Here is a tiny trained network, its code and every weight. The questions are about switching its units off for an input and a class, where a switched-off unit gives its printed mean instead of its output.

import numpy as np


def w(rows, s, z=0):
    codes = np.array(rows[::2]) - 128.0
    scale = np.full(codes.shape[1], s)
    scale[-1] = z or s
    return codes * scale


def norm(h):
    return h / np.sqrt((h * h).mean(-1, keepdims=True) + 1e-5)


def f(y):
    return y / 2 * (1 + np.tanh(0.7978845608 * (y + 0.044715 * y**3)))


def log_softmax(a):
    a = a - a.max(-1, keepdims=True)
    return a - np.log(np.exp(a).sum(-1, keepdims=True))


def net(x, mask):
    res = np.array(x, float).reshape(1, 7) / 4 @ E
    u = 0
    for l in range(3):
        y = f(norm(res) @ A[l][:, :-1].T + A[l][:, -1])
        res = res + np.where(mask[u : u + 13], y, B[l][:, -1]) @ B[l][:, :-1]
        u += 13
    return log_softmax(norm(res)[-1] @ U[:, :-1].T + U[:, -1])


A, B = {}, {}
E = w([
[105,186,59,163,171,214],'x0',
[151,185,209,124,165,112],'x1',
[80,154,188,227,156,140],'x2',
[135,108,170,120,185,253],'x3',
[84,85,144,213,58,131],'x4',
[140,108,103,190,171,91],'x5',
[241,187,119,158,61,158],'x6',
],0.0026)
A[0] = w([
[151,74,177,131,140,86,146],'0.n0',
[136,136,97,103,123,89,103],'0.n1',
[152,187,115,161,138,157,60],'0.n2',
[128,115,116,99,137,77,123],'0.n3',
[149,123,52,119,134,169,96],'0.n4',
[104,103,111,137,106,130,34],'0.n5',
[63,164,91,84,79,121,96],'0.n6',
[85,253,161,126,135,82,59],'0.n7',
[151,129,101,62,191,216,128],'0.n8',
[155,93,169,96,69,195,106],'0.n9',
[87,94,134,194,86,91,6],'0.n10',
[69,153,209,170,133,151,162],'0.n11',
[183,239,107,161,145,132,15],'0.n12',
],0.0055,0.0018)
B[0] = w([
[142,124,211,98,156,71,169],'0.n0',
[87,118,106,136,143,71,143],'0.n1',
[167,161,159,150,119,161,144],'0.n2',
[88,151,150,128,151,65,152],'0.n3',
[140,112,71,63,128,126,171],'0.n4',
[159,126,100,150,85,148,102],'0.n5',
[64,124,184,92,63,147,147],'0.n6',
[189,202,127,71,150,122,158],'0.n7',
[178,63,112,77,192,229,252],'0.n8',
[167,161,227,78,117,158,174],'0.n9',
[164,2,137,121,103,176,141],'0.n10',
[56,111,212,120,225,100,195],'0.n11',
[208,173,149,189,92,185,173],'0.n12',
],0.0058,0.0021)
A[1] = w([
[90,180,108,121,117,67,92],'1.n0',
[122,147,94,118,124,37,55],'1.n1',
[167,115,120,124,102,136,113],'1.n2',
[96,105,33,83,121,90,105],'1.n3',
[163,130,161,100,80,159,127],'1.n4',
[70,85,71,158,98,103,87],'1.n5',
[131,160,107,111,116,254,5],'1.n6',
[130,167,90,163,82,191,70],'1.n7',
[78,157,154,235,187,165,50],'1.n8',
[145,141,143,228,34,41,69],'1.n9',
[148,118,106,110,110,110,72],'1.n10',
[135,149,27,185,128,140,76],'1.n11',
[126,118,138,144,129,133,82],'1.n12',
],0.0067,0.0018)
B[1] = w([
[174,142,219,139,129,103,149],'1.n0',
[127,154,178,150,184,44,171],'1.n1',
[119,110,74,72,102,65,145],'1.n2',
[57,120,161,169,57,122,187],'1.n3',
[13,182,62,29,162,98,183],'1.n4',
[62,137,157,71,154,185,161],'1.n5',
[214,55,170,170,217,67,250],'1.n6',
[165,189,135,151,133,109,166],'1.n7',
[92,119,22,213,39,105,184],'1.n8',
[145,87,102,128,183,255,252],'1.n9',
[152,107,121,150,79,89,123],'1.n10',
[146,169,193,64,132,169,154],'1.n11',
[101,123,91,95,158,108,114],'1.n12',
],0.0075,0.0024)
A[2] = w([
[158,146,54,168,82,122,105],'2.n0',
[132,124,195,129,105,30,61],'2.n1',
[194,202,114,188,87,131,208],'2.n2',
[107,172,150,41,53,147,59],'2.n3',
[255,149,119,103,179,141,1],'2.n4',
[139,132,93,141,119,127,11],'2.n5',
[81,176,112,151,131,150,250],'2.n6',
[166,167,166,111,154,173,165],'2.n7',
[169,193,100,122,110,89,29],'2.n8',
[84,36,68,155,133,158,24],'2.n9',
[160,118,166,165,134,131,62],'2.n10',
[135,142,31,200,99,94,3],'2.n11',
[176,90,25,94,106,84,26],'2.n12',
],0.0077,0.00087)
B[2] = w([
[110,168,89,169,176,89,133],'2.n0',
[97,157,168,156,125,26,174],'2.n1',
[167,81,98,109,187,141,174],'2.n2',
[183,161,44,129,32,136,152],'2.n3',
[164,152,139,11,199,125,255],'2.n4',
[108,136,111,145,137,123,117],'2.n5',
[208,51,164,75,108,98,140],'2.n6',
[139,97,64,73,135,106,187],'2.n7',
[52,87,163,126,169,155,142],'2.n8',
[97,70,199,140,99,214,187],'2.n9',
[37,106,85,87,115,98,142],'2.n10',
[195,153,44,177,152,114,129],'2.n11',
[52,199,210,191,173,149,145],'2.n12',
],0.011,0.0053)
U = w([
[125,195,121,164,115,155,3],'0',
[82,141,210,147,118,2,160],'1',
[183,110,34,247,151,150,91],'2',
[143,161,100,97,5,135,110],'3',
[67,20,202,169,102,232,166],'4',
[199,130,107,34,231,158,192],'5',
],0.0084,0.0051)

Each question gives the input, the list of numbers given to net, and the class t.
The units are the neurons (one row each of A and B). Each row of codes is followed by its name. A weight is (code - 128) times the scale printed after its matrix; where a second scale follows, it is the last column's (A, B and U).
mask holds one flag per neuron, layer by layer. A switched-off neuron (its flag False) gives its mean, the last column of its row in B, instead of its output. The means were averaged over made-up inputs and are rounded, as every weight is.
A unit's drop is (log p(t) with every unit on - log p(t) with that unit switched off) / (log p(t) with every unit on - log p(t) with every unit switched off).
The circuit of an input: a set's keep is (log p(t) with only the set's units on - log p(t) with every unit switched off) / (log p(t) with every unit on - log p(t) with every unit switched off). Starting from the 12 units with the biggest drops (on a tie, the unit counted first), units are removed one at a time, each time the one whose removal leaves the highest keep (on an exact tie, the one counted first), for as long as the keep stays at least 0.8.
units of the circuit, in order: the units of the circuit, biggest drop first
most important unit: the unit with the biggest drop
k most important neurons of layer l: the k neurons of layer l with the biggest drops, biggest first
input [3,-3,-5,-6,-5,8,0], class 1: most important unit : 1.n1
input [-3,2,5,-2,6,-8,4], class 3: units of the circuit, in order : [2.n3 1.n4]
input [-8,7,-5,4,-4,1,4], class 3: 2 most important neurons of layer 2 : [2.n3 2.n2]
input [2,-8,-8,-4,5,-7,6], class 3: units of the circuit, in order : [2.n3 1.n3]
input [0,6,6,3,2,-1,5], class 2: units of the circuit, in order : [1.n8 2.n11]
input [7,2,-1,7,5,3,-1], class 4: units of the circuit, in order : [1.n8 2.n9]
input [-8,2,6,4,-1,4,-8], class 1: units of the circuit, in order : [1.n9 2.n1]
input [-5,-5,-2,6,3,-8,8], class 3: units of the circuit, in order : [1.n4 2.n3]
input [0,7,-7,3,8,-3,-6], class 1: 3 most important neurons of layer 2 : [2.n4 2.n9 2.n1]
input [4,1,4,7,-7,5,-6], class 4: units of the circuit, in order : [1.n8 2.n4]
input [-8,6,-7,7,3,-5,-5], class 3: units of the circuit, in order : [1.n6 2.n3 2.n4]
input [0,7,-5,2,-4,6,-8], class 1: units of the circuit, in order : [1.n9 2.n4 2.n2]
input [-8,-1,0,0,6,-8,0], class 3: units of the circuit, in order : [2.n3 1.n6]
input [-8,1,-3,-2,-1,-2,3], class 1: most important unit : 2.n1
input [-4,-3,5,-7,2,-5,-6], class 4: 2 most important neurons of layer 0 : [0.n10 0.n9]
input [1,5,-4,1,2,8,0], class 2: 2 most important neurons of layer 0 : [0.n7 0.n4]
input [-8,-8,-8,-5,6,-1,5], class 4: 2 most important neurons of layer 2 : [2.n9 2.n12]
input [-1,-6,-3,-5,1,0,-4], class 4: 2 most important neurons of layer 1 : [1.n5 1.n9]
input [-8,-1,-8,1,-7,-4,-2], class 3: 2 most important neurons of layer 1 : [1.n6 1.n3]
input [-1,-1,-4,-8,4,-6,6], class 3: most important unit : 1.n9
